Here is a tiny trained network, its code and every weight. The questions are about switching its units off for an input and a target symbol, where a switched-off unit gives its printed mean instead of its output.

import numpy as np


def w(rows, s, z=0):
    codes = np.array(rows[::2]) - 128.0
    scale = np.full(codes.shape[1], s)
    scale[-1] = z or s
    return codes * scale


def norm(h):
    return h / np.sqrt((h * h).mean(-1, keepdims=True) + 1e-5)


def f(y):
    return np.maximum(y, 0)


def softmax(a):
    e = np.exp(a - a.max(-1, keepdims=True))
    return e / e.sum(-1, keepdims=True)


def log_softmax(a):
    a = a - a.max(-1, keepdims=True)
    return a - np.log(np.exp(a).sum(-1, keepdims=True))


def net(x, mask):
    ids = ['αβγδεηθλμξπσψω'.index(c) for c in x.split()]
    T = len(ids)
    res = E[ids] + P[:T]
    u = 0
    for l in range(2):
        r = norm(res)
        for j in range(2):
            rows = slice(3 * j, 3 * j + 3)
            q, k, v = (r @ M[l][rows].T for M in (Q, K, V))
            z = softmax(np.where(np.tri(T) > 0, q @ k.T / 3**0.5, -1e9)) @ v
            o = O[l][rows]
            res = res + np.where(mask[u + j], z, o[:, -1]) @ o[:, :-1]
        u += 2
        y = f(norm(res) @ A[l][:, :-1].T + A[l][:, -1])
        res = res + np.where(mask[u : u + 8], y, B[l][:, -1]) @ B[l][:, :-1]
        u += 8
    return log_softmax(norm(res)[-1] @ U[:, :-1].T + U[:, -1])


Q, K, V, O, A, B = {}, {}, {}, {}, {}, {}
E = w([
[72,181,70,108,63,100,140,186,84],'α',
[68,156,90,164,151,68,128,120,135],'β',
[92,75,112,113,37,82,131,121,168],'γ',
[92,161,140,118,43,132,134,150,176],'δ',
[125,203,139,150,75,183,84,116,161],'ε',
[143,107,75,139,143,231,146,110,105],'η',
[98,140,112,173,152,125,157,199,127],'θ',
[123,139,115,147,178,99,204,105,132],'λ',
[121,139,120,157,158,76,68,107,58],'μ',
[131,165,148,164,169,252,113,139,111],'ξ',
[116,155,193,219,209,149,115,102,119],'π',
[104,123,78,57,78,164,125,64,163],'σ',
[78,147,88,131,147,100,141,160,170],'ψ',
[167,194,112,107,87,131,161,165,192],'ω',
],0.02)
P = w([
[3,215,155,168,79,127,164,84,83],'0',
[49,131,122,145,83,128,181,77,71],'1',
[105,138,146,172,118,160,197,129,133],'2',
[103,88,81,148,113,135,179,46,157],'3',
[114,114,106,143,139,146,170,115,158],'4',
[123,109,80,120,142,137,139,78,158],'5',
[94,129,104,75,152,119,118,98,144],'6',
[118,119,122,75,187,134,132,117,152],'7',
[140,91,95,61,187,127,143,101,179],'8',
[136,107,121,46,197,131,107,105,199],'9',
[155,106,115,23,192,130,88,138,192],'10',
[83,113,126,9,235,93,88,95,193],'11',
],0.011)
Q[0] = w([
[138,149,118,187,91,166,108,143,125],'L0H0',
[112,141,113,167,152,146,111,65,98],'L0H0',
[174,128,204,145,87,145,112,254,92],'L0H0',
[78,150,100,100,169,158,131,104,184],'L0H1',
[187,111,138,150,106,135,122,96,124],'L0H1',
[206,80,208,117,128,91,144,137,79],'L0H1',
],0.0088)
K[0] = w([
[140,139,98,199,185,100,175,179,138],'L0H0',
[132,172,117,79,162,131,125,131,186],'L0H0',
[31,149,96,196,74,163,177,45,114],'L0H0',
[131,99,108,14,197,111,90,220,213],'L0H1',
[61,149,52,246,127,118,254,190,93],'L0H1',
[2,151,106,147,29,147,184,156,85],'L0H1',
],0.0062)
V[0] = w([
[101,179,96,141,137,146,112,200,201],'L0H0',
[78,85,141,143,130,116,122,90,113],'L0H0',
[101,70,44,173,159,119,187,212,178],'L0H0',
[150,53,154,131,157,115,101,80,146],'L0H1',
[176,119,111,121,119,96,28,110,100],'L0H1',
[149,139,82,155,115,124,2,93,125],'L0H1',
],0.0078)
O[0] = w([
[79,123,105,144,115,130,94,243,74,191],'L0H0',
[88,88,113,196,167,142,175,107,150,172],'L0H0',
[74,130,173,39,79,70,192,194,145,193],'L0H0',
[2,76,196,74,177,127,174,31,108,64],'L0H1',
[184,128,88,180,103,101,146,136,229,2],'L0H1',
[155,8,112,148,120,243,138,112,188,81],'L0H1',
],0.0085,0.0055)
A[0] = w([
[206,114,163,125,251,85,104,89,38,84],'L0N0',
[120,135,2,137,178,66,170,89,68,178],'L0N1',
[150,70,132,86,175,110,10,33,37,252],'L0N2',
[54,151,109,139,143,139,75,140,182,190],'L0N3',
[125,158,248,153,148,184,62,188,133,225],'L0N4',
[142,211,197,72,121,104,162,169,46,163],'L0N5',
[130,152,57,123,107,130,88,27,155,117],'L0N6',
[61,165,106,143,78,109,112,186,199,201],'L0N7',
],0.0063,0.0028)
B[0] = w([
[124,102,94,188,136,79,78,62,185,166],'L0N0',
[82,213,184,157,159,190,68,197,211,204],'L0N1',
[85,121,48,128,105,134,254,150,214,181],'L0N2',
[191,76,64,174,210,103,239,154,45,213],'L0N3',
[105,5,55,81,131,46,209,65,75,199],'L0N4',
[142,144,96,121,126,168,145,33,167,223],'L0N5',
[70,150,151,145,111,134,134,231,148,157],'L0N6',
[138,83,29,184,136,122,144,101,144,254],'L0N7',
],0.0066,0.0069)
Q[1] = w([
[72,67,63,52,149,188,214,169,154],'L1H0',
[7,77,19,168,133,101,248,180,165],'L1H0',
[168,85,146,155,118,139,96,114,37],'L1H0',
[89,151,57,154,179,106,187,157,122],'L1H1',
[92,118,60,116,104,85,255,182,150],'L1H1',
[216,151,228,207,121,68,154,200,85],'L1H1',
],0.008)
K[1] = w([
[138,108,104,82,189,84,96,124,169],'L1H0',
[163,110,102,48,192,142,116,123,163],'L1H0',
[127,171,122,126,88,160,129,156,152],'L1H0',
[143,72,107,2,135,111,107,130,169],'L1H1',
[160,114,135,119,172,159,104,158,160],'L1H1',
[95,144,133,156,62,190,116,104,105],'L1H1',
],0.013)
V[1] = w([
[174,55,177,143,130,84,115,77,76],'L1H0',
[136,182,182,137,110,119,138,47,118],'L1H0',
[140,69,113,122,137,181,166,116,9],'L1H0',
[110,41,144,113,87,66,134,152,150],'L1H1',
[126,143,121,182,181,57,127,141,117],'L1H1',
[53,119,160,126,188,179,79,145,99],'L1H1',
],0.011)
O[1] = w([
[40,83,142,126,120,175,119,111,67,8],'L1H0',
[89,177,54,142,180,153,111,60,114,64],'L1H0',
[8,154,115,73,89,184,124,244,171,159],'L1H0',
[42,60,98,181,102,108,206,102,100,120],'L1H1',
[129,164,223,183,156,171,200,157,69,159],'L1H1',
[71,119,181,96,67,87,182,107,240,116],'L1H1',
],0.011)
A[1] = w([
[247,146,76,113,199,105,167,87,92,209],'L1N0',
[132,178,89,192,181,121,183,143,166,171],'L1N1',
[176,162,67,92,84,81,157,40,243,134],'L1N2',
[151,186,99,208,191,181,115,166,200,255],'L1N3',
[85,85,21,136,87,137,97,112,149,183],'L1N4',
[168,74,102,102,82,124,86,177,171,221],'L1N5',
[35,145,138,121,92,117,139,178,233,235],'L1N6',
[167,215,149,2,53,153,198,132,88,86],'L1N7',
],0.0065,0.0021)
B[1] = w([
[107,139,89,108,126,166,145,138,44,222],'L1N0',
[123,127,132,94,162,120,133,222,117,236],'L1N1',
[102,226,144,131,198,154,169,111,191,210],'L1N2',
[131,1,107,109,136,146,131,57,128,238],'L1N3',
[95,118,75,158,136,129,54,111,160,179],'L1N4',
[118,115,42,165,150,108,117,144,201,200],'L1N5',
[118,100,138,125,214,164,134,159,107,254],'L1N6',
[116,144,146,148,71,61,181,161,101,187],'L1N7',
],0.0099,0.0078)
U = w([
[232,38,139,186,118,208,184,53,174,109],'α',
[125,196,60,219,206,187,159,189,121,255],'β',
[87,167,164,214,65,58,152,148,94,118],'γ',
[169,118,39,111,117,76,55,123,17,101],'δ',
[187,47,86,227,151,186,17,179,154,76],'ε',
[95,131,135,101,132,173,41,187,232,79],'η',
[171,140,240,124,61,47,164,197,101,113],'θ',
[118,245,105,53,196,75,198,18,84,52],'λ',
[164,84,54,138,201,130,174,86,180,174],'μ',
[24,111,144,74,164,232,116,149,102,90],'ξ',
[38,82,54,160,203,190,208,84,66,83],'π',
[125,118,69,17,163,88,128,47,255,157],'σ',
[207,114,254,153,138,86,219,181,122,93],'ψ',
[230,125,45,50,160,103,73,144,67,132],'ω',
],0.0064,0.0049)

Each question gives the input, a string of symbols that net reads in full, and the target symbol t.
The units are the heads (3 rows each of Q, K, V and O) and the neurons (one row each of A and B). Each row of codes is followed by its name. A weight is (code - 128) times the scale printed after its matrix; where a second scale follows, it is the last column's (O, A, B and U).
mask holds one flag per unit, layer by layer, with each layer's heads first. A switched-off unit (its flag False) gives its mean, the last column of its rows in O or B, instead of its output. The means were averaged over made-up inputs and are rounded, as every weight is.
A unit's drop is (log p(t) with every unit on - log p(t) with that unit switched off) / (log p(t) with every unit on - log p(t) with every unit switched off).
The circuit of an input: a set's keep is (log p(t) with only the set's units on - log p(t) with every unit switched off) / (log p(t) with every unit on - log p(t) with every unit switched off). Starting from the 12 units with the biggest drops (on a tie, the unit counted first), units are removed one at a time, each time the one whose removal leaves the highest keep (on an exact tie, the one counted first), for as long as the keep stays at least 0.8.
units of the circuit, in order: the units of the circuit, biggest drop first
unit that matters most: the unit with the biggest drop
heads that matter: for each layer, one digit per head in row order, 1 if its drop is at least 0.15 and else 0, layers parted by /
input ω π β μ η β π γ γ λ, target π: heads that matter -> 00 / 11
input ε μ ψ ω η γ δ η ω δ, target ω: heads that matter -> 00 / 01
input δ ω λ ε α β β, target ψ: heads that matter -> 00 / 11
input ξ ξ π η, target ξ: unit that matters most -> L0N4
input μ σ σ σ ξ δ γ δ π ξ, target ξ: heads that matter -> 00 / 10
input η μ ω μ μ σ ξ ω η, target ω: units of the circuit, in order -> [L1H1, L0H0]
input λ γ γ θ γ ψ λ δ μ μ ε δ, target μ: heads that matter -> 01 / 10
input δ β η γ γ γ γ δ, target π: heads that matter -> 00 / 01
input β π μ δ π α γ, target π: units of the circuit, in order -> [L1H0, L1H1, L0H0]
input σ β θ η μ η μ δ ξ λ ψ π, target ψ: units of the circuit, in order -> [L1H0, L1H1, L0H0, L0N2]
input σ μ λ μ ε ψ ξ, target ψ: units of the circuit, in order -> [L1H1, L1H0, L0N1]
input η β η γ ψ ε α η β, target σ: units of the circuit, in order -> [L1H1, L0N3, L0N7]
input α ε μ ε δ π π η, target ξ: units of the circuit, in order -> [L1H0, L0H1]
input γ π θ δ η δ λ γ, target λ: unit that matters most -> L1H0
input η α γ λ, target λ: heads that matter -> 11 / 10
input ψ ξ λ λ η γ γ γ, target π: heads that matter -> 01 / 11
input ε η γ γ λ ξ μ σ ξ ω π ω, target ω: heads that matter -> 00 / 01
input α λ δ η λ δ, target λ: heads that matter -> 01 / 10
input λ ξ ε π δ α η α, target σ: heads that matter -> 00 / 01
input α γ ξ β μ γ ω ε γ ω ε, target ω: units of the circuit, in order -> [L1H1, L0N4]
input ξ λ γ ψ γ γ ω, target ω: units of the circuit, in order -> [L1H1, L1H0]
input η σ η δ, target σ: units of the circuit, in order -> [L1H1]
input θ θ π η θ γ δ ω β α, target ω: heads that matter -> 00 / 11
input γ β λ η γ π, target π: heads that matter -> 00 / 10
input η ξ η η, target σ: units of the circuit, in order -> [L1H1, L0N3]
input π ω α η ξ π δ, target ξ: units of the circuit, in order -> [L1H0, L0N4]
input ξ ε μ ε β ω λ η π γ α, target π: heads that matter -> 01 / 11
